Below are the code and all the weights of a small trained network. Each question names an input and a target symbol and asks about switching units off, where a switched-off unit gives its printed mean instead of its output.

import numpy as np


def w(rows, s, z=0):
    codes = np.array(rows[::2]) - 128.0
    scale = np.full(codes.shape[1], s)
    scale[-1] = z or s
    return codes * scale


def norm(h):
    return h / np.sqrt((h * h).mean(-1, keepdims=True) + 1e-5)


def f(y):
    return y / 2 * (1 + np.tanh(0.7978845608 * (y + 0.044715 * y**3)))


def softmax(a):
    e = np.exp(a - a.max(-1, keepdims=True))
    return e / e.sum(-1, keepdims=True)


def log_softmax(a):
    a = a - a.max(-1, keepdims=True)
    return a - np.log(np.exp(a).sum(-1, keepdims=True))


def net(x, mask):
    ids = ['ΔΞΠΩγλστ'.index(c) for c in x.split()]
    T = len(ids)
    res = E[ids] + P[:T]
    r = norm(res)
    for j in range(2):
        rows = slice(4 * j, 4 * j + 4)
        q, k, v = (r @ M[0][rows].T for M in (Q, K, V))
        z = softmax(np.where(np.tri(T) > 0, q @ k.T / 4**0.5, -1e9)) @ v
        o = O[0][rows]
        res = res + np.where(mask[j], z, o[:, -1]) @ o[:, :-1]
    y = f(norm(res) @ A[0][:, :-1].T + A[0][:, -1])
    res = res + np.where(mask[2:6], y, B[0][:, -1]) @ B[0][:, :-1]
    return log_softmax(norm(res)[-1] @ U[:, :-1].T + U[:, -1])


Q, K, V, O, A, B = {}, {}, {}, {}, {}, {}
E = w([
[216,136,57,100,178,69],'Δ',
[88,87,161,174,84,207],'Ξ',
[76,216,128,148,79,113],'Π',
[136,50,104,87,72,144],'Ω',
[199,150,62,134,141,214],'γ',
[123,50,83,253,20,152],'λ',
[85,144,110,103,52,120],'σ',
[168,96,235,212,141,142],'τ',
],0.006)
P = w([
[244,76,63,251,76,55],'0',
[173,127,97,204,67,78],'1',
[139,143,119,164,72,92],'2',
[128,148,123,138,84,97],'3',
[118,152,125,120,100,97],'4',
[107,150,125,105,111,101],'5',
[96,142,130,94,123,104],'6',
[90,135,129,80,136,107],'7',
[82,129,134,68,149,109],'8',
[78,128,134,59,166,109],'9',
[70,123,137,46,184,114],'10',
[68,124,141,33,204,119],'11',
[66,127,144,17,231,120],'12',
[74,139,137,17,252,107],'13',
],0.0041)
Q[0] = w([
[251,97,176,202,176,169],'H0',
[126,114,174,180,149,150],'H0',
[107,113,170,111,85,141],'H0',
[191,114,189,232,110,160],'H0',
[100,188,70,57,89,109],'H1',
[100,187,145,135,99,95],'H1',
[108,159,194,165,113,124],'H1',
[57,152,154,93,98,137],'H1',
],0.012)
K[0] = w([
[169,131,86,212,75,84],'H0',
[116,84,134,181,75,92],'H0',
[45,153,158,135,112,184],'H0',
[163,131,98,187,2,145],'H0',
[63,170,4,72,156,124],'H1',
[48,196,115,97,82,29],'H1',
[95,179,196,144,62,84],'H1',
[11,133,144,91,159,123],'H1',
],0.0077)
V[0] = w([
[118,186,147,242,178,184],'H0',
[92,202,74,186,97,83],'H0',
[4,131,224,122,36,131],'H0',
[93,82,19,162,99,210],'H0',
[198,121,85,23,147,120],'H1',
[100,178,77,137,108,90],'H1',
[169,99,83,155,77,103],'H1',
[27,198,142,159,146,104],'H1',
],0.0047)
O[0] = w([
[70,70,82,83,138,208,37],'H0',
[44,93,148,108,252,75,249],'H0',
[193,146,64,177,178,79,253],'H0',
[211,131,154,50,248,188,217],'H0',
[58,198,96,148,97,139,73],'H1',
[178,124,149,51,66,193,206],'H1',
[67,176,121,37,166,151,199],'H1',
[171,14,132,148,146,195,167],'H1',
],0.0036,0.0027)
A[0] = w([
[124,21,103,115,110,62,68],'N0',
[218,232,104,66,55,192,129],'N1',
[76,109,3,152,14,182,2],'N2',
[148,96,16,64,161,160,45],'N3',
],0.0045,0.0031)
B[0] = w([
[59,124,156,151,178,143,175],'N0',
[162,110,157,233,157,166,253],'N1',
[60,90,40,252,138,113,124],'N2',
[51,177,125,176,237,169,166],'N3',
],0.0049,0.0021)
U = w([
[169,187,91,89,137,27,96],'Δ',
[150,11,127,45,80,253,181],'Ξ',
[129,105,127,124,149,115,105],'Π',
[88,77,167,115,44,133,126],'Ω',
[124,223,110,202,200,234,93],'γ',
[80,51,41,214,81,124,247],'λ',
[12,71,121,73,211,95,7],'σ',
[207,96,222,236,97,100,185],'τ',
],0.0063,0.0023)

Each question gives the input, a string of symbols that net reads in full, and the target symbol t.
The units are the heads (4 rows each of Q, K, V and O) and the neurons (one row each of A and B). Each row of codes is followed by its name. A weight is (code - 128) times the scale printed after its matrix; where a second scale follows, it is the last column's (O, A, B and U).
mask holds one flag per unit, heads first, then neurons. A switched-off unit (its flag False) gives its mean, the last column of its rows in O or B, instead of its output. The means were averaged over made-up inputs and are rounded, as every weight is.
A unit's drop is (log p(t) with every unit on - log p(t) with that unit switched off) / (log p(t) with every unit on - log p(t) with every unit switched off).
The circuit of an input: a set's keep is (log p(t) with only the set's units on - log p(t) with every unit switched off) / (log p(t) with every unit on - log p(t) with every unit switched off). Starting from all 6 units, units are removed one at a time, each time the one whose removal leaves the highest keep (on an exact tie, the one counted first), for as long as the keep stays at least 0.8.
units of the circuit, in order: the units of the circuit, biggest drop first
unit that matters most: the unit with the biggest drop
k most important neurons: the k neurons with the biggest drops, biggest first
which heads matter: for each layer, one digit per head in row order, 1 if its drop is at least 0.15 and else 0, layers parted by /
input τ γ σ γ Δ Π Ξ γ λ σ Π λ, target σ: unit that matters most -> H0
input Δ τ Ξ λ σ σ σ γ Π Π σ λ, target σ: 2 most important neurons -> (N1; N0)
input σ γ σ τ λ γ Π σ γ Ξ σ, target γ: units of the circuit, in order -> (H0; N3; H1)
input Π τ σ Ω Ω σ σ σ σ τ Ω, target λ: 2 most important neurons -> (N1; N2)
input Π σ Ω Ω Ξ, target Ξ: units of the circuit, in order -> (N1; N3; N0)
input σ Π Ω σ τ Ω, target λ: units of the circuit, in order -> (H0; N2; N1; H1)
input τ Π Δ σ Δ Π Δ σ γ Π Δ Ω σ Ξ, target Ξ: 2 most important neurons -> (N1; N3)
input Π σ Ω σ τ σ Π λ Π Π σ Ω τ Π, target λ: units of the circuit, in order -> (H0; H1; N2)
input τ σ Ω τ Ω Ω, target τ: which heads matter -> 10
input Π λ γ τ γ Π τ Δ γ σ, target Ξ: which heads matter -> 11
input σ Π Ω, target σ: 2 most important neurons -> (N3; N0)
input σ σ γ Δ Π Ω σ, target τ: units of the circuit, in order -> (H0; H1; N1)
input Ω Ω σ Π σ Ω, target Δ: units of the circuit, in order -> (H0; H1)
input σ λ τ γ Ω Π γ γ σ, target Ξ: units of the circuit, in order -> (H1)
input γ σ Ω τ Π σ τ Π, target λ: units of the circuit, in order -> (H0; H1)
input σ λ λ λ Δ Δ λ σ Π Ω Π σ Π, target Δ: 2 most important neurons -> (N1; N3)
input τ γ σ τ Ξ τ Ω Π, target τ: units of the circuit, in order -> (H1; H0)
input σ Π Π, target σ: 2 most important neurons -> (N1; N0)
input τ γ Π τ τ σ Ω σ Δ Ξ Ω, target γ: 2 most important neurons -> (N3; N1)
input Π Π σ σ γ σ Ξ Ω, target γ: most important neuron -> (N3)
